In the rows, zero is written as 128.
107  77  105  159  122  107  115  122  136  90  48  175  114  125  166  78  161  124  119  140  129  186  144  142  118  164  146  159  217  87  135  87  161  138  153  142  62  100  145  152  82  133  120  123  84  137  112  141  96  74  108  169  146  137 -> <8>
106  90  111  87  120  125  99  100  177  124  96  121  118  155  141  63  161  147  118  104  118  142  167  118  141  186  131  110  169  126  125  123  120  151  127  131  141  154  123  154  109  153  69  114  176  128  156  71  169  107  131  130  156  99 -> <22>
124  74  112  71  141  125  68  89  150  152  85  151  158  118  147  83  168  106  117  102  126  166  140  127  172  210  135  153  144  145  121  128  122  147  139  142  137  181  127  166  120  148  88  88  178  114  139  107  177  106  131  86  161  147 -> <156>
113  79  103  93  141  126  77  93  152  141  94  147  146  152  141  67  179  115  117  99  135  158  127  115  178  187  131  144  147  127  129  148  128  145  133  145  156  171  124  167  117  153  67  129  195  110  140  101  167  105  125  79  164  135 -> <54>
103  125  114  122  128  131  112  130  178  127  90  99  135  134  143  50  193  107  143  74  128  121  93  116  157  140  68  142  127  121  178  134  61  153  147  127  75  181  99  164  179  124  83  120  65  135  161  67  61  152  153  110  131  89 -> <76>
120  82  121  97  119  122  91  96  172  128  94  111  119  162  133  73  161  150  111  114  121  142  162  124  138  192  127  134  173  134  122  115  109  150  129  129  138  156  128  146  112  154  65  117  187  135  160  81  164  108  139  131  164  111 -> <156>
130  129  103  88  124  130  67  110  167  151  84  77  144  148  146  57  193  116  125  93  105  118  116  110  179  174  90  117  123  145  160  161  76  152  140  131  120  210  129  174  176  118  98  116  87  114  178  51  95  153  145  75  139  154 -> <8>
120  79  106  54  145  123  63  77  149  140  86  164  160  121  146  78  167  113  113  104  128  161  135  124  178  205  134  139  142  143  114  135  133  143  132  143  137  181  128  163  116  142  103  92  188  122  134  96  181  100  124  81  161  150 -> <76>
99  83  118  129  112  127  155  150  120  129  83  187  113  143  180  80  137  146  140  123  131  168  123  154  115  159  153  167  174  103  128  103  142  141  120  128  49  124  158  147  101  137  137  130  127  103  118  150  121  96  109  158  134  151 -> <156>
108  127  103  134  126  127  106  130  175  139  87  91  127  135  147  58  191  96  140  76  125  128  95  117  161  156  69  150  120  124  169  137  69  157  148  122  80  178  100  174  193  123  77  114  65  125  176  68  57  157  156  94  131  105 -> <54>
107  128  111  125  124  129  108  135  173  134  79  82  132  134  141  44  193  98  138  83  126  121  94  117  167  153  74  145  131  114  169  141  65  156  143  123  77  183  102  167  184  125  80  108  56  127  169  74  67  155  159  100  126  96 -> <155>
111  74  111  163  119  103  110  118  141  106  39  180  103  132  165  84  160  120  120  139  133  179  138  147  117  151  138  166  209  84  144  96  161  132  143  136  60  110  141  153  84  135  130  131  100  139  106  146  93  84  114  170  147  146 -> <156>
122  120  123  111  156  153  75  127  79  201  125  155  119  109  104  65  153  84  108  100  151  186  20  112  149  163  159  205  134  172  123  156  169  174  91  118  88  128  174  99  82  149  66  130  146  120  128  97  107  149  142  138  152  144 -> <156>
116  142  97  89  152  132  92  137  165  148  92  91  149  143  128  44  177  147  128  60  134  120  104  111  169  172  66  137  127  135  158  180  84  148  145  116  103  170  117  150  189  136  93  118  78  96  167  32  71  149  150  92  136  125 -> <76>
100  90  114  118  127  130  151  145  115  120  78  191  101  147  168  71  133  157  134  131  137  166  133  153  120  154  142  158  173  105  122  103  137  126  114  128  47  120  159  143  93  121  146  131  126  118  108  137  116  97  106  160  124  153 -> <76>
108  83  97  151  127  109  112  107  139  91  46  187  117  133  164  70  156  123  125  129  134  181  133  144  113  151  138  154  211  79  141  98  150  129  145  140  71  105  141  152  85  125  131  128  85  147  108  131  99  75  110  172  146  128 -> <76>
112  138  108  108  152  127  94  127  156  145  94  95  166  140  142  52  170  127  135  68  142  111  93  109  155  173  78  140  111  135  175  174  86  146  133  119  92  167  130  148  203  143  104  113  82  100  175  42  70  146  151  97  126  116 -> <54>
130  132  102  103  124  127  76  115  169  148  81  75  138  152  146  60  190  115  125  83  100  119  117  118  182  169  84  118  130  145  159  164  76  150  143  124  120  205  124  169  185  118  96  110  88  110  179  50  85  151  148  84  141  160 -> <8>
119  78  109  62  142  116  66  95  145  152  81  147  161  115  149  71  167  114  116  107  124  163  136  120  176  212  135  145  153  142  115  132  130  145  132  144  137  176  124  166  120  142  89  90  183  114  139  104  191  102  124  84  164  141 -> <155>
101  127  114  131  120  133  120  129  178  130  95  96  130  139  152  52  193  105  144  67  126  126  92  117  163  143  74  140  124  122  175  137  67  161  136  130  88  173  96  167  183  131  70  114  66  125  165  62  59  156  155  103  131  100 -> <22>
86  87  127  138  117  114  141  144  124  120  92  173  97  132  165  68  156  136  111  124  138  179  106  141  127  142  139  197  156  105  138  111  157  138  122  123  66  130  159  132  90  162  137  132  126  121  117  122  82  98  112  157  135  161 -> <87>
107  80  113  97  141  124  80  95  159  141  94  120  132  154  135  70  171  109  118  94  131  160  130  117  176  192  127  135  147  131  131  157  119  138  131  143  152  170  116  170  116  143  57  137  193  101  138  109  170  108  123  75  150  130 -> <87>
117  83  102  54  148  129  67  90  144  145  77  161  156  124  140  69  165  126  115  101  130  154  138  122  182  207  130  139  150  139  123  145  131  142  125  143  129  178  122  159  115  154  87  94  184  121  136  98  174  108  139  87  156  142 -> <76>
112  121  124  99  190  164  120  136  95  192  167  156  136  93  103  118  152  102  133  84  142  175  42  117  138  156  153  176  134  172  120  155  178  164  77  119  88  107  160  89  76  138  117  136  142  121  144  110  136  137  157  127  132  120 -> <155>
112  75  109  75  141  121  64  90  142  147  88  156  156  124  148  70  171  113  117  117  130  156  136  123  170  216  143  146  142  143  122  134  125  146  133  148  137  175  132  164  121  137  91  94  179  120  144  107  182  103  130  85  163  143 -> <54>
104  141  112  111  147  131  88  139  161  155  101  74  153  141  132  43  185  136  132  65  132  118  95  105  158  168  66  146  122  137  174  171  84  147  129  114  101  169  123  155  197  140  90  119  93  91  171  42  64  146  146  99  133  129 -> <87>
101  117  132  96  185  151  100  111  84  201  155  172  120  107  110  106  149  74  114  86  168  169  29  128  119  163  163  199  134  180  127  202  173  171  91  138  70  106  153  85  73  140  112  130  151  105  115  122  144  161  161  132  133  136 -> <156>
110  88  110  93  125  128  92  109  169  130  100  119  124  161  140  59  169  160  121  116  119  134  163  123  139  199  128  129  175  122  126  137  112  149  130  127  141  156  128  151  115  152  58  116  184  125  162  80  161  103  133  126  166  103 -> <54>
108  139  104  111  142  137  96  130  159  142  96  84  155  150  139  52  184  141  135  70  142  111  102  108  159  168  68  145  112  136  171  166  81  150  131  116  100  167  130  152  197  133  94  118  86  98  168  39  64  149  147  95  131  120 -> <54>
104  86  99  146  123  112  111  111  140  107  46  182  113  129  163  81  157  111  119  124  135  189  140  141  115  141  139  144  206  86  141  104  164  131  143  134  74  99  137  154  88  137  127  121  90  139  113  132  103  80  108  159  144  140 -> <22>
105  91  108  85  115  129  103  98  172  130  95  116  123  163  141  70  161  153  119  98  108  139  165  115  138  196  126  120  172  122  124  118  119  152  135  127  134  144  127  145  115  161  62  117  164  121  161  95  162  107  137  126  161  104 -> <26>
86  84  120  121  115  132  161  153  122  120  92  182  104  145  176  77  138  154  135  126  138  158  141  148  128  157  152  157  170  107  128  107  152  136  108  136  44  116  151  143  88  138  149  120  110  99  113  139  123  102  113  147  121  155 -> <8>
115  123  123  84  194  157  116  134  86  179  168  164  133  101  91  122  153  114  126  86  161  171  45  121  135  155  147  184  131  175  119  170  175  160  79  125  82  116  165  87  65  145  120  139  141  132  137  104  124  136  153  124  126  119 -> <76>
91  86  129  142  122  117  141  140  117  109  91  169  107  133  164  69  153  136  111  127  141  171  110  140  124  137  139  196  157  108  140  110  156  138  128  119  62  129  165  128  95  164  137  128  123  123  115  128  80  95  115  161  131  167 -> <87>
117  74  120  98  142  120  77  92  152  125  93  128  139  149  132  68  174  109  111  96  139  166  130  115  180  193  131  145  150  142  133  129  111  144  141  150  146  175  132  165  106  141  62  122  182  117  136  101  161  105  124  91  152  130 -> <8>
101  83  108  157  131  112  119  128  140  106  54  180  109  128  163  83  153  115  128  115  132  191  137  141  120  154  134  162  205  91  144  92  167  126  145  123  69  105  142  154  91  134  126  124  87  144  114  144  94  72  102  161  141  147 -> <87>
126  123  106  103  155  156  95  135  82  196  127  157  123  120  105  61  154  90  113  89  153  184  28  109  160  164  157  193  149  169  117  164  172  175  101  112  83  114  177  93  82  143  73  126  142  113  118  90  93  145  143  138  154  140 -> <26>
125  134  98  87  119  131  72  110  171  156  93  86  143  148  152  49  189  120  126  84  102  127  104  111  170  166  83  110  115  141  165  174  73  151  130  118  127  206  121  173  194  124  94  117  105  116  176  37  90  157  145  82  142  158 -> <22>
91  84  128  122  122  114  142  133  115  101  87  185  110  134  158  61  158  141  104  127  151  171  115  143  127  138  136  203  160  111  133  94  148  134  124  120  57  137  162  121  95  165  146  127  121  136  108  120  87  98  117  165  132  156 -> <76>
126  131  93  74  125  129  63  99  165  150  81  87  155  148  144  54  184  132  125  92  101  117  115  111  179  171  78  115  122  143  163  180  75  150  135  128  127  212  122  173  185  121  98  116  96  118  176  40  98  150  152  75  145  149 -> <76>
116  119  132  114  197  155  124  142  80  181  168  158  136  96  98  121  154  101  130  74  158  178  44  120  138  151  152  186  135  187  120  152  179  162  85  125  80  105  160  86  66  140  111  132  139  120  135  110  115  142  149  135  122  130 -> <8>
111  95  117  95  122  126  95  118  177  127  104  115  122  156  137  61  161  155  122  107  112  138  159  116  136  197  129  127  176  126  127  130  113  146  126  130  140  149  131  155  121  142  71  114  177  130  161  76  168  104  130  126  166  108 -> <87>
107  123  129  99  183  149  90  114  75  183  146  158  135  104  109  109  146  78  116  89  167  167  30  127  125  165  162  189  138  182  128  217  177  168  88  131  71  111  157  88  83  145  116  134  163  101  112  124  142  157  165  133  126  139 -> <156>
91  77  137  140  113  113  146  130  120  120  88  184  103  128  163  69  157  121  103  129  145  182  108  144  127  137  143  208  150  109  134  94  160  141  123  112  56  132  161  123  95  169  139  124  129  125  108  127  78  106  116  171  138  154 -> <156>
106  77  102  150  121  115  126  114  140  104  55  170  122  133  164  83  158  119  118  129  131  185  134  147  111  143  140  154  202  84  137  102  164  131  143  133  66  102  146  140  92  147  125  128  94  143  121  140  93  77  116  157  144  136 -> <156>
125  78  108  69  147  121  73  87  145  141  85  152  164  118  145  78  176  105  114  101  124  168  143  122  177  216  140  146  157  144  114  126  132  149  139  141  136  177  129  165  116  146  92  85  177  125  143  101  171  106  125  87  159  149 -> <8>
100  132  110  117  131  134  104  139  179  146  82  83  131  134  138  45  190  106  136  70  125  122  95  114  171  160  68  140  127  124  170  140  65  156  140  118  81  183  104  169  188  128  81  115  72  117  164  77  65  145  157  104  133  101 -> <155>
88  82  133  136  120  117  145  143  119  100  86  175  98  132  163  66  165  137  107  127  145  178  114  146  138  143  144  195  163  106  137  84  159  134  116  120  58  133  157  125  94  165  141  122  113  118  112  119  76  101  119  173  126  154 -> <8>
116  128  112  84  171  161  75  129  82  197  130  162  120  106  101  50  145  94  110  93  149  183  25  110  158  164  157  192  146  167  121  172  166  176  102  111  90  127  169  99  74  145  73  122  139  119  121  79  114  153  144  133  150  140 -> <76>
103  80  100  165  127  106  121  116  141  98  50  183  115  139  171  83  159  105  126  131  136  180  135  149  112  145  140  153  209  72  135  96  166  127  149  135  69  89  139  148  91  134  128  121  94  142  115  139  94  72  102  152  149  136 -> <54>
103  141  106  103  150  133  98  136  159  153  102  77  162  139  131  41  179  142  131  60  132  121  95  106  160  171  72  136  124  131  167  177  87  146  130  117  105  161  114  153  199  140  90  121  78  94  174  45  72  142  148  93  128  116 -> <87>
132  123  114  105  167  151  87  144  80  192  139  144  116  112  101  65  148  85  106  93  155  186  21  114  152  167  161  205  148  176  114  166  156  169  96  116  84  127  176  100  79  149  75  128  145  123  124  98  102  149  139  142  144  144 -> <8>
109  125  128  109  195  161  113  138  90  189  165  164  133  93  92  111  150  100  127  78  152  177  41  114  136  152  150  196  136  177  121  161  176  166  85  120  86  111  160  101  73  147  109  129  133  121  137  115  121  134  149  126  129  136 -> <87>
112  93  107  89  125  123  92  98  171  124  90  108  126  160  135  60  160  164  118  102  126  142  159  120  140  195  122  121  187  121  129  122  107  149  130  125  138  160  124  152  111  150  67  118  175  136  161  79  173  103  135  129  156  97 -> <155>
113  125  122  103  200  159  113  139  84  189  156  146  129  93  92  116  159  101  127  79  161  181  35  119  137  158  144  188  134  178  122  166  172  161  81  117  88  114  170  84  64  142  120  132  144  131  134  111  132  142  151  133  129  125 -> <155>
84  82  129  136  114  113  142  145  123  123  90  178  100  133  160  61  162  142  106  123  143  176  107  138  133  144  139  199  151  101  142  97  152  139  120  117  62  137  162  133  86  158  150  122  124  128  117  120  82  93  112  158  139  162 -> <87>
125  77  110  106  140  119  75  84  150  134  85  121  136  155  131  65  172  116  115  88  140  164  123  110  183  192  119  143  138  141  126  130  110  140  135  141  152  172  128  155  113  143  59  128  206  102  132  98  155  109  130  91  149  138 -> <26>
118  76  110  65  142  127  68  99  153  141  92  149  154  116  144  83  176  116  112  107  116  157  146  122  184  219  140  146  150  144  114  130  140  150  132  144  138  173  126  166  125  145  97  80  173  112  139  101  183  105  129  87  161  147 -> <8>
117  82  119  65  139  119  68  99  145  153  91  154  163  122  145  67  164  118  121  104  124  154  132  115  174  214  142  156  151  150  121  130  125  148  130  148  141  178  135  168  118  131  91  88  173  122  142  107  177  98  127  84  166  152 -> <87>
105  126  108  126  135  130  111  136  178  133  82  88  129  133  144  54  192  106  144  71  126  133  86  120  169  166  68  140  129  118  172  133  66  157  139  117  82  181  101  168  185  128  82  109  65  126  165  71  59  152  156  109  129  95 -> <155>
102  135  111  126  118  128  112  135  178  138  98  93  123  138  141  59  191  100  136  59  127  133  91  116  163  152  74  144  125  122  177  123  66  161  148  118  94  180  95  160  186  129  78  108  63  122  171  61  67  156  158  98  128  108 -> <22>
81  89  129  132  112  119  147  140  124  120  88  178  100  141  171  63  157  133  113  119  136  168  113  144  128  135  145  193  159  102  132  89  160  143  127  122  64  124  153  128  90  157  143  123  110  121  119  120  79  97  114  154  136  162 -> <87>
116  132  101  99  142  128  106  131  161  148  92  82  161  150  134  45  179  144  133  56  137  122  101  98  161  178  67  140  119  138  168  161  87  151  139  114  99  157  126  145  200  137  92  115  75  92  169  37  66  148  149  101  131  117 -> <26>
110  139  110  94  146  133  99  139  162  152  104  91  153  142  139  44  174  144  126  61  130  123  108  103  162  169  72  137  121  139  169  172  84  150  128  117  102  163  117  154  196  145  91  123  93  87  167  32  78  146  153  98  126  128 -> <22>
111  79  109  66  143  127  69  93  146  143  89  153  162  117  144  74  173  110  110  98  127  162  139  121  177  210  140  139  151  148  118  130  142  148  134  145  127  170  129  161  122  143  90  81  167  122  139  99  176  103  124  83  159  148 -> <8>
117  129  118  91  157  156  87  127  79  201  131  152  115  113  109  59  146  88  107  102  158  182  18  115  155  166  160  201  143  167  117  155  166  174  86  112  84  125  168  92  83  145  76  125  145  119  124  88  114  149  144  132  146  137 -> <155>
118  80  116  69  145  115  63  90  145  147  79  153  161  113  148  66  167  109  115  112  131  159  128  120  175  214  136  152  151  139  121  137  128  147  133  144  132  183  132  161  115  145  90  88  182  131  137  109  182  101  128  88  166  148 -> <155>
109  137  102  111  138  133  102  148  168  151  106  72  154  146  137  52  177  148  137  61  129  122  101  105  161  175  67  139  118  132  172  179  83  146  135  118  112  162  118  153  194  139  84  125  79  90  175  34  70  144  143  86  136  119 -> <87>
111  122  112  136  120  127  108  124  176  139  82  87  130  141  147  64  181  104  138  80  122  128  100  120  160  156  74  148  132  119  173  139  67  161  147  125  80  175  102  169  183  128  74  120  73  121  170  73  67  154  163  100  136  108 -> <156>
127  127  93  92  109  131  72  108  172  158  86  78  145  160  146  51  190  132  127  79  97  113  117  105  180  170  80  109  118  142  162  165  77  149  133  125  128  195  124  167  195  116  101  115  92  105  174  49  96  152  150  79  144  153 -> <26>
120  75  113  115  141  120  69  83  160  138  81  132  134  148  130  80  166  110  114  96  133  168  132  119  175  187  123  149  148  141  135  136  118  143  137  142  154  177  130  162  112  155  64  127  188  101  137  102  167  112  131  96  157  134 -> <156>
106  122  127  91  187  144  96  113  77  185  150  171  134  108  110  100  143  71  113  84  174  167  29  121  121  162  170  185  140  176  129  221  180  167  97  141  67  103  152  90  70  149  111  128  152  98  113  123  128  156  154  133  118  130 -> <8>
110  118  122  103  177  163  122  129  88  188  161  169  137  101  105  108  163  105  135  83  144  179  45  113  147  155  152  187  136  171  119  156  187  177  88  122  93  103  160  91  78  149  106  127  140  113  136  104  113  145  154  130  137  131 -> <26>
113  128  110  97  163  155  81  135  82  201  138  153  120  113  104  59  142  95  113  97  153  186  21  107  144  168  158  200  141  172  122  175  175  175  90  113  91  121  172  108  88  144  77  127  143  117  128  85  106  147  140  135  145  145 -> <87>
107  81  103  154  126  107  114  117  131  101  49  173  121  133  165  80  154  128  124  133  131  180  131  143  116  151  137  153  210  84  140  103  161  127  137  134  62  102  147  157  92  135  132  128  97  138  117  145  94  79  111  163  142  137 -> <87>
90  91  118  126  124  124  155  157  112  132  84  187  112  139  169  78  134  151  142  130  135  167  126  150  115  165  153  161  171  104  134  108  143  129  117  128  53  122  167  151  97  121  154  124  126  100  113  157  113  92  105  159  124  156 -> <87>
118  124  107  91  158  158  82  129  77  202  137  159  120  122  114  66  151  82  112  97  151  176  21  116  152  161  168  190  138  167  119  175  173  176  93  114  89  123  166  102  81  144  75  128  154  119  132  88  104  153  148  123  149  145 -> <54>
93  92  116  120  124  126  153  157  114  133  87  188  109  142  169  77  129  162  137  128  132  166  129  147  121  160  148  159  169  103  131  114  149  131  111  133  53  119  165  150  92  131  156  123  118  97  121  151  115  88  112  153  123  159 -> <87>
96  95  120  120  114  127  146  151  117  130  96  199  113  137  176  77  129  152  139  126  136  160  135  149  111  147  150  153  165  108  130  102  137  132  115  134  47  126  166  148  99  123  159  118  125  111  116  144  134  99  110  152  120  153 -> <22>
103  130  127  104  194  149  95  104  75  193  153  194  124  111  117  103  143  56  112  79  176  169  18  127  117  160  172  194  134  173  134  192  172  165  100  130  68  108  150  84  78  139  112  135  159  106  113  117  131  153  160  132  122  139 -> <54>
118  84  112  61  140  124  67  93  153  156  94  157  164  121  145  77  164  99  120  101  115  159  138  119  172  210  147  143  152  140  120  133  131  148  136  141  145  174  128  171  121  150  94  82  169  122  145  107  172  106  125  76  161  150 -> <87>
83  83  134  146  118  111  150  143  116  120  94  172  98  131  163  65  158  132  110  127  141  182  113  138  129  137  137  206  154  109  144  96  153  138  125  124  61  131  163  129  88  154  140  129  120  125  120  121  84  98  114  159  133  163 -> <87>
114  142  108  102  144  126  92  141  159  151  94  76  155  141  130  42  177  153  125  69  136  118  101  109  164  180  66  143  128  134  167  182  75  147  131  115  97  170  127  146  195  138  92  118  90  96  172  40  75  144  155  100  133  114 -> <155>
114  89  115  92  131  122  96  106  166  135  97  120  133  154  137  67  154  157  119  104  116  140  153  111  136  202  130  129  178  130  134  121  115  152  135  128  137  149  122  155  117  150  59  119  177  118  158  82  165  102  129  125  159  111 -> <87>
116  88  115  102  135  126  91  109  165  127  93  125  119  158  140  65  164  147  120  113  119  138  163  126  140  194  128  128  173  131  122  121  107  144  136  131  134  157  130  152  112  146  62  120  182  137  159  91  161  104  132  129  158  109 -> <54>
120  80  114  96  146  115  71  87  152  132  78  124  138  150  134  65  169  122  109  110  136  157  127  117  181  196  121  143  158  134  128  147  111  146  134  144  145  178  133  164  110  149  70  125  197  116  132  105  168  107  129  91  156  136 -> <155>
126  82  111  62  138  121  58  83  150  154  91  163  154  121  148  78  163  112  112  97  121  164  136  124  168  208  141  142  145  145  116  132  117  146  128  142  148  180  126  172  118  145  90  85  186  119  142  98  187  106  124  87  160  150 -> <22>
106  139  102  90  151  132  90  131  156  136  104  84  158  144  134  40  174  151  129  70  139  113  106  107  153  171  65  142  120  134  166  178  82  149  139  119  94  172  123  146  192  140  96  124  92  103  165  36  78  146  156  101  124  117 -> <76>
112  84  116  108  131  128  98  108  165  128  94  131  123  169  143  63  164  146  122  103  122  135  147  123  141  189  133  128  171  125  131  110  105  147  126  129  138  147  124  153  114  151  61  122  184  129  152  84  152  104  128  136  164  105 -> <54>
124  126  130  102  193  157  109  140  84  189  169  167  134  87  98  110  152  104  128  81  149  180  41  117  137  144  151  187  131  175  117  162  173  164  82  121  92  114  165  99  70  144  109  124  144  119  138  102  120  137  148  138  127  130 -> <22>
119  77  110  87  149  118  73  98  154  131  94  133  147  147  131  69  167  120  119  100  129  154  128  116  180  190  125  136  145  139  127  156  115  141  138  150  154  171  126  166  118  147  60  127  192  109  132  97  157  113  124  84  160  132 -> <76>
119  82  105  56  149  128  62  83  153  140  92  161  159  111  139  83  171  120  115  100  122  159  135  129  176  206  133  141  147  138  111  133  134  141  133  140  142  175  128  161  126  136  104  85  183  126  137  98  183  100  126  82  164  147 -> <76>
99  127  125  98  188  148  101  120  78  181  159  171  138  108  112  102  136  77  124  74  174  166  19  118  118  162  166  192  131  178  135  217  178  167  89  129  69  110  156  96  77  146  113  134  160  101  109  122  126  150  157  130  119  136 -> <87>
